Below is a small trained network, with its code and all its weights. Each question gives an input and a class and asks what happens when units are switched off, that is, made to give their printed mean instead of their output.

import numpy as np


def w(rows, s, z=0):
    codes = np.array(rows[::2]) - 128.0
    scale = np.full(codes.shape[1], s)
    scale[-1] = z or s
    return codes * scale


def norm(h):
    return h / np.sqrt((h * h).mean(-1, keepdims=True) + 1e-5)


def f(y):
    return np.maximum(y, 0)


def log_softmax(a):
    a = a - a.max(-1, keepdims=True)
    return a - np.log(np.exp(a).sum(-1, keepdims=True))


def net(x, mask):
    res = np.array(x, float).reshape(1, 8) / 4 @ E
    u = 0
    for l in range(3):
        y = f(norm(res) @ A[l][:, :-1].T + A[l][:, -1])
        res = res + np.where(mask[u : u + 6], y, B[l][:, -1]) @ B[l][:, :-1]
        u += 6
    return log_softmax(norm(res)[-1] @ U[:, :-1].T + U[:, -1])


A, B = {}, {}
E = w([
[111,215,73,92,143,176,142,78,98,81,109],'x0',
[52,170,115,100,146,17,133,173,147,131,167],'x1',
[121,158,139,179,163,162,98,115,99,120,193],'x2',
[95,62,130,88,83,163,38,67,141,134,85],'x3',
[106,215,106,112,64,134,124,180,170,53,70],'x4',
[126,131,138,203,156,102,46,65,182,23,110],'x5',
[207,173,198,133,117,70,82,49,134,122,2],'x6',
[127,64,124,139,137,168,142,155,72,45,101],'x7',
],0.0069)
A[0] = w([
[72,107,142,111,156,79,96,119,175,173,170,33],'L0N0',
[89,96,186,176,92,159,81,103,96,185,80,73],'L0N1',
[197,127,167,147,129,137,48,131,104,184,169,26],'L0N2',
[145,196,110,119,81,141,74,124,202,64,69,2],'L0N3',
[235,254,169,125,200,109,180,127,126,181,77,133],'L0N4',
[128,63,119,126,107,157,39,113,136,146,92,61],'L0N5',
],0.0074,0.0028)
B[0] = w([
[144,159,148,140,124,142,47,255,134,129,181,185],'L0N0',
[145,162,99,49,148,185,164,79,243,151,166,190],'L0N1',
[140,153,136,172,102,185,122,93,104,178,111,174],'L0N2',
[93,148,81,97,95,45,80,97,149,63,120,230],'L0N3',
[108,164,150,135,160,113,208,165,127,144,110,255],'L0N4',
[158,167,217,94,167,126,196,88,174,156,165,199],'L0N5',
],0.0089,0.0057)
A[1] = w([
[86,156,217,97,81,99,35,143,101,149,189,40],'L1N0',
[181,86,165,114,56,136,102,68,72,136,97,15],'L1N1',
[90,144,84,121,113,51,70,121,160,105,143,79],'L1N2',
[140,198,134,253,213,163,131,81,116,30,155,1],'L1N3',
[144,176,139,121,143,91,122,87,112,61,162,135],'L1N4',
[252,120,184,99,89,201,58,80,171,155,46,13],'L1N5',
],0.0061,0.002)
B[1] = w([
[113,150,86,143,154,40,166,150,165,131,178,209],'L1N0',
[180,99,177,63,230,154,117,95,163,167,113,154],'L1N1',
[132,176,118,88,144,69,56,112,157,21,115,243],'L1N2',
[136,120,181,228,145,255,94,134,137,154,67,240],'L1N3',
[167,111,120,112,119,167,91,194,144,103,37,229],'L1N4',
[141,86,140,40,117,114,176,3,196,160,200,254],'L1N5',
],0.0084,0.0037)
A[2] = w([
[176,76,157,116,180,149,92,130,136,69,101,95],'L2N0',
[170,96,109,120,98,143,192,179,174,78,206,159],'L2N1',
[93,147,76,117,180,114,53,184,137,209,176,49],'L2N2',
[98,75,38,85,116,208,142,140,2,161,159,111],'L2N3',
[75,50,65,182,103,95,137,186,187,137,78,85],'L2N4',
[136,154,128,96,141,74,172,137,57,146,67,4],'L2N5',
],0.0083,0.0031)
B[2] = w([
[2,125,149,146,81,181,123,107,99,154,133,210],'L2N0',
[188,96,93,149,66,121,150,54,69,101,171,253],'L2N1',
[154,74,137,162,179,106,54,181,108,194,164,242],'L2N2',
[107,40,30,77,167,184,231,174,126,76,118,240],'L2N3',
[94,92,211,153,98,85,96,52,110,84,136,182],'L2N4',
[188,148,143,108,95,117,109,170,16,208,38,184],'L2N5',
],0.0094,0.0043)
U = w([
[168,187,163,213,149,185,150,156,116,170,118,41],'0',
[99,202,76,73,104,57,55,120,180,62,47,208],'1',
[110,70,154,161,45,95,129,118,86,76,141,2],'2',
[128,46,6,108,113,184,215,159,64,122,156,114],'3',
[167,184,131,81,114,88,196,189,57,189,28,148],'4',
[153,105,166,48,118,161,148,29,194,183,152,233],'5',
[112,86,120,152,140,64,48,201,129,177,227,171],'6',
[74,121,142,176,124,225,69,103,118,75,61,103],'7',
],0.013,0.0023)

Each question gives the input, the list of numbers given to net, and the class t.
The units are the neurons (one row each of A and B). Each row of codes is followed by its name. A weight is (code - 128) times the scale printed after its matrix; where a second scale follows, it is the last column's (A, B and U).
mask holds one flag per neuron, layer by layer. A switched-off neuron (its flag False) gives its mean, the last column of its row in B, instead of its output. The means were averaged over made-up inputs and are rounded, as every weight is.
A unit's drop is (log p(t) with every unit on - log p(t) with that unit switched off) / (log p(t) with every unit on - log p(t) with every unit switched off).
The circuit of an input: a set's keep is (log p(t) with only the set's units on - log p(t) with every unit switched off) / (log p(t) with every unit on - log p(t) with every unit switched off). Starting from the 12 units with the biggest drops (on a tie, the unit counted first), units are removed one at a time, each time the one whose removal leaves the highest keep (on an exact tie, the one counted first), for as long as the keep stays at least 0.8.
units of the circuit, in order: the units of the circuit, biggest drop first
unit that matters most: the unit with the biggest drop
k most important neurons: the k neurons with the biggest drops, biggest first
k most important neurons of layer l: the k neurons of layer l with the biggest drops, biggest first
drop of u: that unit's drop, to one decimal
input [-6,6,-8,6,6,-5,-1,2], class 6: unit that matters most -> L0N3
input [-7,8,-6,3,3,-8,4,-3], class 6: units of the circuit, in order -> [L0N0; L2N2; L1N0]
input [7,1,4,-8,2,6,1,-2], class 7: 2 most important neurons of layer 1 -> [L1N3; L1N4]
input [6,-1,1,-5,-5,0,8,-6], class 4: 2 most important neurons -> [L0N4; L2N5]
input [8,-5,1,7,3,1,-8,-7], class 3: units of the circuit, in order -> [L2N3; L0N1]
input [-2,-8,1,-2,1,-7,7,2], class 5: 2 most important neurons -> [L1N5; L0N1]
input [-8,-5,-2,1,3,4,-6,8], class 2: 3 most important neurons -> [L2N4; L2N1; L2N3]
input [-1,8,-5,-5,-8,6,6,-7], class 6: 3 most important neurons of layer 0 -> [L0N0; L0N3; L0N5]
input [-8,7,-8,5,-6,-7,4,-3], class 6: units of the circuit, in order -> [L0N0; L2N2]
input [0,7,6,-3,6,7,-4,4], class 7: 2 most important neurons -> [L1N3; L2N0]
input [3,8,-3,-3,-1,7,-6,7], class 7: 2 most important neurons -> [L1N3; L0N3]
input [-2,2,-1,-5,-2,3,7,2], class 4: drop of L2N5 -> 0.2
input [-2,-3,3,3,-5,2,-3,6], class 5: drop of L1N2 -> 0.0
input [-8,-2,3,1,-1,8,4,3], class 5: drop of L1N5 -> 0.3
input [0,7,1,-6,4,1,7,-1], class 4: most important neuron -> [L0N4]
input [-6,-8,4,-3,-4,8,8,1], class 5: 2 most important neurons -> [L1N5; L0N1]
input [-3,4,-6,-4,-5,-6,-1,-7], class 6: 2 most important neurons of layer 0 -> [L0N0; L0N5]
input [-3,-4,-8,-7,7,3,-4,4], class 2: 2 most important neurons of layer 2 -> [L2N4; L2N1]
